Here is a tiny trained network, its code and every weight. The questions are about switching its units off for an input and a class, where a switched-off unit gives its printed mean instead of its output.

import numpy as np


def w(rows, s, z=0):
    codes = np.array(rows[::2]) - 128.0
    scale = np.full(codes.shape[1], s)
    scale[-1] = z or s
    return codes * scale


def norm(h):
    return h / np.sqrt((h * h).mean(-1, keepdims=True) + 1e-5)


def f(y):
    return y / 2 * (1 + np.tanh(0.7978845608 * (y + 0.044715 * y**3)))


def log_softmax(a):
    a = a - a.max(-1, keepdims=True)
    return a - np.log(np.exp(a).sum(-1, keepdims=True))


def net(x, mask):
    res = np.array(x, float).reshape(1, 8) / 4 @ E
    u = 0
    for l in range(3):
        y = f(norm(res) @ A[l][:, :-1].T + A[l][:, -1])
        res = res + np.where(mask[u : u + 11], y, B[l][:, -1]) @ B[l][:, :-1]
        u += 11
    return log_softmax(norm(res)[-1] @ U[:, :-1].T + U[:, -1])


A, B = {}, {}
E = w([
[189,218,154,189,59,169],'x0',
[120,151,102,253,236,61],'x1',
[225,152,178,167,135,138],'x2',
[208,223,80,63,219,128],'x3',
[189,193,56,181,145,62],'x4',
[222,68,120,110,131,186],'x5',
[135,93,215,222,104,50],'x6',
[39,162,218,88,115,66],'x7',
],0.0059)
A[0] = w([
[112,126,132,64,132,110,77],'0.n0',
[150,82,91,104,253,170,89],'0.n1',
[125,151,169,130,103,92,171],'0.n2',
[100,91,113,158,120,127,167],'0.n3',
[139,133,83,188,121,134,2],'0.n4',
[91,147,123,59,127,113,81],'0.n5',
[192,128,70,89,196,118,95],'0.n6',
[183,86,127,176,110,99,47],'0.n7',
[142,86,166,92,44,170,205],'0.n8',
[134,55,162,73,50,157,104],'0.n9',
[155,159,101,128,135,120,135],'0.n10',
],0.012,0.0027)
B[0] = w([
[147,179,149,92,78,41,167],'0.n0',
[205,158,63,46,118,193,238],'0.n1',
[72,134,42,119,118,149,176],'0.n2',
[172,137,165,128,195,129,170],'0.n3',
[141,147,196,149,96,105,149],'0.n4',
[200,220,204,95,159,36,186],'0.n5',
[162,52,115,101,75,198,231],'0.n6',
[129,177,137,164,125,84,170],'0.n7',
[119,86,27,75,102,242,253],'0.n8',
[139,171,3,187,66,196,248],'0.n9',
[101,100,152,155,64,194,164],'0.n10',
],0.0068,0.0052)
A[1] = w([
[115,91,229,155,148,110,72],'1.n0',
[141,184,183,166,92,118,189],'1.n1',
[148,172,184,71,110,97,242],'1.n2',
[159,33,177,175,47,89,173],'1.n3',
[21,147,87,53,128,90,146],'1.n4',
[139,212,187,98,162,128,55],'1.n5',
[64,108,224,101,90,118,200],'1.n6',
[181,138,98,255,43,34,166],'1.n7',
[127,135,90,240,159,128,1],'1.n8',
[165,51,129,62,137,157,214],'1.n9',
[117,120,71,106,68,204,180],'1.n10',
],0.0073,0.0025)
B[1] = w([
[135,108,169,106,209,178,131],'1.n0',
[113,50,165,123,79,187,156],'1.n1',
[207,168,97,42,65,143,163],'1.n2',
[154,118,151,122,180,196,147],'1.n3',
[234,160,202,82,208,83,181],'1.n4',
[130,143,138,86,171,160,136],'1.n5',
[159,112,118,39,153,168,145],'1.n6',
[145,150,161,181,151,181,191],'1.n7',
[154,163,180,201,189,90,144],'1.n8',
[176,74,1,163,40,160,194],'1.n9',
[150,93,86,106,56,201,254],'1.n10',
],0.0064,0.0065)
A[2] = w([
[64,124,143,139,171,144,111],'2.n0',
[118,111,160,103,7,176,207],'2.n1',
[59,57,115,142,143,118,229],'2.n2',
[127,90,127,120,34,158,252],'2.n3',
[159,69,116,96,86,198,173],'2.n4',
[110,160,172,122,139,131,207],'2.n5',
[154,147,116,161,124,67,195],'2.n6',
[69,118,118,47,112,120,161],'2.n7',
[194,163,145,134,162,130,145],'2.n8',
[84,192,169,103,108,205,239],'2.n9',
[213,119,99,169,126,143,179],'2.n10',
],0.012,0.0033)
B[2] = w([
[186,21,98,118,132,115,132],'2.n0',
[172,83,51,128,213,169,234],'2.n1',
[86,181,131,30,190,185,139],'2.n2',
[178,167,2,142,187,83,233],'2.n3',
[169,175,65,110,161,186,252],'2.n4',
[172,82,111,118,36,178,148],'2.n5',
[182,190,75,169,174,152,141],'2.n6',
[205,214,170,179,78,158,165],'2.n7',
[109,52,92,120,84,118,157],'2.n8',
[222,17,64,61,117,127,187],'2.n9',
[98,152,127,125,115,191,207],'2.n10',
],0.0084,0.011)
U = w([
[117,86,103,130,79,83,90],'0',
[89,53,217,125,145,140,115],'1',
[143,147,184,252,129,165,163],'2',
[47,145,123,142,38,77,22],'3',
[76,123,123,126,187,74,115],'4',
[173,186,187,41,111,67,107],'5',
[62,125,127,139,80,116,2],'6',
[187,124,17,111,116,202,188],'7',
],0.016,0.0063)

Each question gives the input, the list of numbers given to net, and the class t.
The units are the neurons (one row each of A and B). Each row of codes is followed by its name. A weight is (code - 128) times the scale printed after its matrix; where a second scale follows, it is the last column's (A, B and U).
mask holds one flag per neuron, layer by layer. A switched-off neuron (its flag False) gives its mean, the last column of its row in B, instead of its output. The means were averaged over made-up inputs and are rounded, as every weight is.
A unit's drop is (log p(t) with every unit on - log p(t) with that unit switched off) / (log p(t) with every unit on - log p(t) with every unit switched off).
unit that matters most: the unit with the biggest drop
top k neurons: the k neurons with the biggest drops, biggest first
k most important neurons of layer l: the k neurons of layer l with the biggest drops, biggest first
drop of u: that unit's drop, to one decimal
input [-6,1,7,-6,6,-8,2,6], class 4: unit that matters most => 0.n2
input [-5,-8,0,0,4,-8,3,-2], class 5: 3 most important neurons of layer 0 => 0.n5, 0.n6, 0.n0
input [-1,3,8,-8,2,5,-3,0], class 2: 2 most important neurons of layer 0 => 0.n7, 0.n6
input [-2,4,-2,1,0,0,-6,4], class 5: top 2 neurons => 0.n5, 0.n8
input [-3,1,2,1,7,-8,7,4], class 4: 2 most important neurons of layer 2 => 2.n7, 2.n10
input [-3,8,8,-4,-6,5,0,2], class 1: top 2 neurons => 0.n9, 2.n3
input [-7,-3,-8,3,-8,2,4,8], class 5: 2 most important neurons of layer 0 => 0.n5, 0.n6
input [-6,7,-1,-3,0,-3,-4,0], class 4: top 2 neurons => 0.n8, 2.n4
input [6,5,-3,-6,-4,-8,0,6], class 1: 3 most important neurons of layer 2 => 2.n3, 2.n4, 2.n1
input [7,3,7,6,-4,1,6,-1], class 2: 2 most important neurons of layer 0 => 0.n1, 0.n8
input [-2,-1,7,4,8,-8,2,2], class 2: 2 most important neurons of layer 1 => 1.n10, 1.n8
input [-7,6,-3,-5,-8,-3,5,-8], class 4: drop of 2.n3 => -0.1
input [-7,-6,-6,5,3,-6,-8,-1], class 5: drop of 0.n8 => 0.2
input [1,4,-8,1,1,3,5,4], class 4: unit that matters most => 0.n9
input [-6,2,-3,-7,6,5,3,0], class 2: 2 most important neurons of layer 1 => 1.n7, 1.n8
input [3,5,2,8,7,-8,1,-5], class 2: drop of 2.n3 => 0.2
